Below is a small trained network, with its code and all its weights. Each question gives an input and a target symbol and asks what happens when units are switched off, that is, made to give their printed mean instead of their output.

import numpy as np


def w(rows, s, z=0):
    codes = np.array(rows[::2]) - 128.0
    scale = np.full(codes.shape[1], s)
    scale[-1] = z or s
    return codes * scale


def f(y):
    return np.maximum(y, 0)


def softmax(a):
    e = np.exp(a - a.max(-1, keepdims=True))
    return e / e.sum(-1, keepdims=True)


def log_softmax(a):
    a = a - a.max(-1, keepdims=True)
    return a - np.log(np.exp(a).sum(-1, keepdims=True))


def net(x, mask):
    ids = ['δεηλμξπσφω'.index(c) for c in x.split()]
    T = len(ids)
    res = E[ids] + P[:T]
    r = res
    for j in range(3):
        rows = slice(2 * j, 2 * j + 2)
        q, k, v = (r @ M[0][rows].T for M in (Q, K, V))
        z = softmax(np.where(np.tri(T) > 0, q @ k.T / 2**0.5, -1e9)) @ v
        o = O[0][rows]
        res = res + np.where(mask[j], z, o[:, -1]) @ o[:, :-1]
    y = f(res @ A[0][:, :-1].T + A[0][:, -1])
    res = res + np.where(mask[3:15], y, B[0][:, -1]) @ B[0][:, :-1]
    return log_softmax(res[-1] @ U[:, :-1].T + U[:, -1])


Q, K, V, O, A, B = {}, {}, {}, {}, {}, {}
E = w([
[23,157,110,114,94,95,66,10,159,117],'δ',
[62,163,146,78,92,199,170,53,185,149],'ε',
[173,92,75,49,131,120,107,128,178,140],'η',
[151,104,199,163,123,98,138,114,164,57],'λ',
[132,58,113,186,75,198,79,108,198,136],'μ',
[168,184,149,93,45,190,61,191,73,82],'ξ',
[160,41,149,127,82,49,120,79,103,212],'π',
[62,72,89,149,39,67,197,127,131,57],'σ',
[223,149,112,155,173,144,189,122,95,184],'φ',
[108,108,76,194,125,130,122,204,91,171],'ω',
],0.013)
P = w([
[130,195,148,126,158,88,110,139,194,120],'0',
[112,114,87,123,108,164,115,71,57,107],'1',
[125,111,173,125,190,117,116,137,138,115],'2',
[165,122,67,178,9,123,127,119,110,149],'3',
[135,105,189,125,137,117,158,191,164,141],'4',
[122,50,94,125,74,204,167,131,66,141],'5',
[136,109,171,126,163,120,132,158,155,122],'6',
],0.014)
Q[0] = w([
[118,83,68,132,60,106,141,92,58,70],'head 1',
[164,73,57,105,122,171,179,123,123,195],'head 1',
[152,178,126,154,112,69,114,134,188,135],'head 2',
[178,89,98,134,36,127,146,121,77,174],'head 2',
[64,138,186,76,234,133,133,136,165,86],'head 3',
[118,15,102,84,125,224,164,114,2,116],'head 3',
],0.012)
K[0] = w([
[81,109,154,155,65,90,192,255,42,58],'head 1',
[215,68,166,191,95,172,228,179,74,155],'head 1',
[86,98,136,106,208,140,75,32,52,68],'head 2',
[167,38,139,148,117,142,196,185,33,234],'head 2',
[115,220,121,80,97,90,99,67,210,116],'head 3',
[177,121,122,166,51,128,207,241,165,174],'head 3',
],0.0086)
V[0] = w([
[73,109,19,148,153,93,194,124,133,140],'head 1',
[111,77,148,182,139,66,235,121,162,28],'head 1',
[142,60,178,162,103,80,161,96,102,194],'head 2',
[108,144,133,198,195,57,197,142,47,221],'head 2',
[214,231,92,81,189,101,204,116,67,119],'head 3',
[91,215,104,253,174,163,84,208,90,114],'head 3',
],0.0063)
O[0] = w([
[72,148,74,102,105,98,75,164,34,140,229],'head 1',
[191,254,115,84,89,52,194,154,72,104,9],'head 1',
[147,131,72,149,202,128,71,39,136,60,113],'head 2',
[154,39,132,110,153,100,120,59,64,68,13],'head 2',
[166,33,70,154,93,162,232,217,147,58,45],'head 3',
[186,47,210,148,61,134,104,173,91,194,134],'head 3',
],0.0072,0.0014)
A[0] = w([
[147,121,134,46,191,43,93,160,208,137,117],'neuron 1',
[172,81,61,166,100,118,43,53,65,120,111],'neuron 2',
[35,154,53,134,49,189,151,111,132,126,1],'neuron 3',
[150,88,19,131,120,153,137,90,129,19,20],'neuron 4',
[162,142,213,156,152,217,186,155,183,180,137],'neuron 5',
[48,213,120,107,86,95,71,71,47,151,82],'neuron 6',
[99,171,118,123,64,143,96,172,2,119,77],'neuron 7',
[123,149,194,220,217,47,89,148,180,125,109],'neuron 8',
[151,152,249,110,176,126,88,211,135,38,57],'neuron 9',
[150,78,179,155,143,63,100,231,83,190,170],'neuron 10',
[74,131,203,151,133,19,149,115,128,57,155],'neuron 11',
[158,126,140,98,71,170,68,134,90,113,81],'neuron 12',
],0.0072,0.0063)
B[0] = w([
[148,50,213,70,120,169,177,170,130,158,221],'neuron 1',
[79,134,218,112,124,104,180,133,95,132,254],'neuron 2',
[125,62,83,124,182,36,124,221,114,124,159],'neuron 3',
[76,179,163,254,162,126,150,197,148,101,174],'neuron 4',
[160,142,126,194,157,74,94,60,155,62,217],'neuron 5',
[200,153,161,148,178,172,107,176,135,172,186],'neuron 6',
[193,52,141,127,153,91,122,43,178,68,193],'neuron 7',
[122,34,64,222,105,91,167,146,81,145,177],'neuron 8',
[99,154,178,162,100,103,111,234,39,88,144],'neuron 9',
[77,174,70,37,150,116,111,109,143,132,236],'neuron 10',
[128,155,91,132,53,207,175,89,95,198,158],'neuron 11',
[117,129,130,122,173,83,129,74,68,153,178],'neuron 12',
],0.0084,0.0065)
U = w([
[127,188,148,146,115,229,92,148,98,226,182],'δ',
[6,204,192,118,166,102,166,48,182,82,75],'ε',
[152,76,196,74,154,145,147,204,179,143,78],'η',
[96,84,160,194,84,133,190,185,94,97,25],'λ',
[158,49,84,192,62,172,41,47,190,92,130],'μ',
[113,175,183,117,120,113,62,183,108,59,110],'ξ',
[115,64,155,105,86,94,157,44,84,162,71],'π',
[130,195,75,85,57,179,183,93,112,108,252],'σ',
[246,158,96,152,231,68,151,109,112,100,107],'φ',
[45,121,3,130,122,92,98,196,113,159,201],'ω',
],0.0073,0.003)

Each question gives the input, a string of symbols that net reads in full, and the target symbol t.
The units are the heads (2 rows each of Q, K, V and O) and the neurons (one row each of A and B). Each row of codes is followed by its name. A weight is (code - 128) times the scale printed after its matrix; where a second scale follows, it is the last column's (O, A, B and U).
mask holds one flag per unit, heads first, then neurons. A switched-off unit (its flag False) gives its mean, the last column of its rows in O or B, instead of its output. The means were averaged over made-up inputs and are rounded, as every weight is.
A unit's drop is (log p(t) with every unit on - log p(t) with that unit switched off) / (log p(t) with every unit on - log p(t) with every unit switched off).
The circuit of an input: a set's keep is (log p(t) with only the set's units on - log p(t) with every unit switched off) / (log p(t) with every unit on - log p(t) with every unit switched off). Starting from the 12 units with the biggest drops (on a tie, the unit counted first), units are removed one at a time, each time the one whose removal leaves the highest keep (on an exact tie, the one counted first), for as long as the keep stays at least 0.8.
circuit, biggest first: the units of the circuit, biggest drop first
unit that matters most: the unit with the biggest drop
k most important neurons: the k neurons with the biggest drops, biggest first
heads that matter: for each layer, one digit per head in row order, 1 if its drop is at least 0.15 and else 0, layers parted by /
input η μ ω δ, target π: heads that matter : 011
input ω η ξ η δ, target δ: heads that matter : 001
input φ η η π φ δ, target λ: heads that matter : 011
input ε ξ φ ξ, target λ: circuit, biggest first : head 3; head 2; neuron 4
input φ ξ η φ ξ ξ, target λ: circuit, biggest first : head 2; neuron 4; head 3
input η ω δ δ, target π: circuit, biggest first : head 3; neuron 2; head 2
input δ η ε μ φ μ, target λ: unit that matters most : neuron 4
input ω ξ π ε, target ε: 2 most important neurons : neuron 2; neuron 4
input φ ω ω ξ φ ε, target λ: circuit, biggest first : head 3; neuron 4; head 2
input ξ ξ ω, target ω: 3 most important neurons : neuron 10; neuron 8; neuron 7
input δ φ σ η, target λ: circuit, biggest first : head 3; neuron 4
input η λ μ π η φ, target λ: circuit, biggest first : head 2; neuron 4; head 3; neuron 2
input η η ξ φ η η, target λ: circuit, biggest first : neuron 4; head 3; head 2
input ω μ η ω, target π: 2 most important neurons : neuron 2; neuron 7
input ω η η π, target ε: circuit, biggest first : neuron 2; head 2; head 3
input ω η ξ η μ, target μ: circuit, biggest first : neuron 5; neuron 2
input ω η η ε, target ω: circuit, biggest first : neuron 3
input η φ μ σ, target λ: circuit, biggest first : neuron 4; head 3
input ω η η ω η σ, target π: circuit, biggest first : head 3; neuron 7; head 1
input φ φ λ λ, target λ: circuit, biggest first : head 3; neuron 4
input σ η η σ η η, target φ: 2 most important neurons : neuron 7; neuron 6
input λ μ η η π δ, target ε: unit that matters most : head 2
input η ω λ ε, target π: circuit, biggest first : head 3; head 2; neuron 12
input ε δ η ξ, target μ: heads that matter : 110
input φ η ω μ, target π: circuit, biggest first : head 3; neuron 2; head 2
input μ φ η μ, target λ: heads that matter : 001
input φ η ε ε η η, target ω: unit that matters most : head 3
input μ η σ η, target φ: heads that matter : 100
input λ η η δ η η, target ω: heads that matter : 001
input η φ ω η, target π: heads that matter : 011
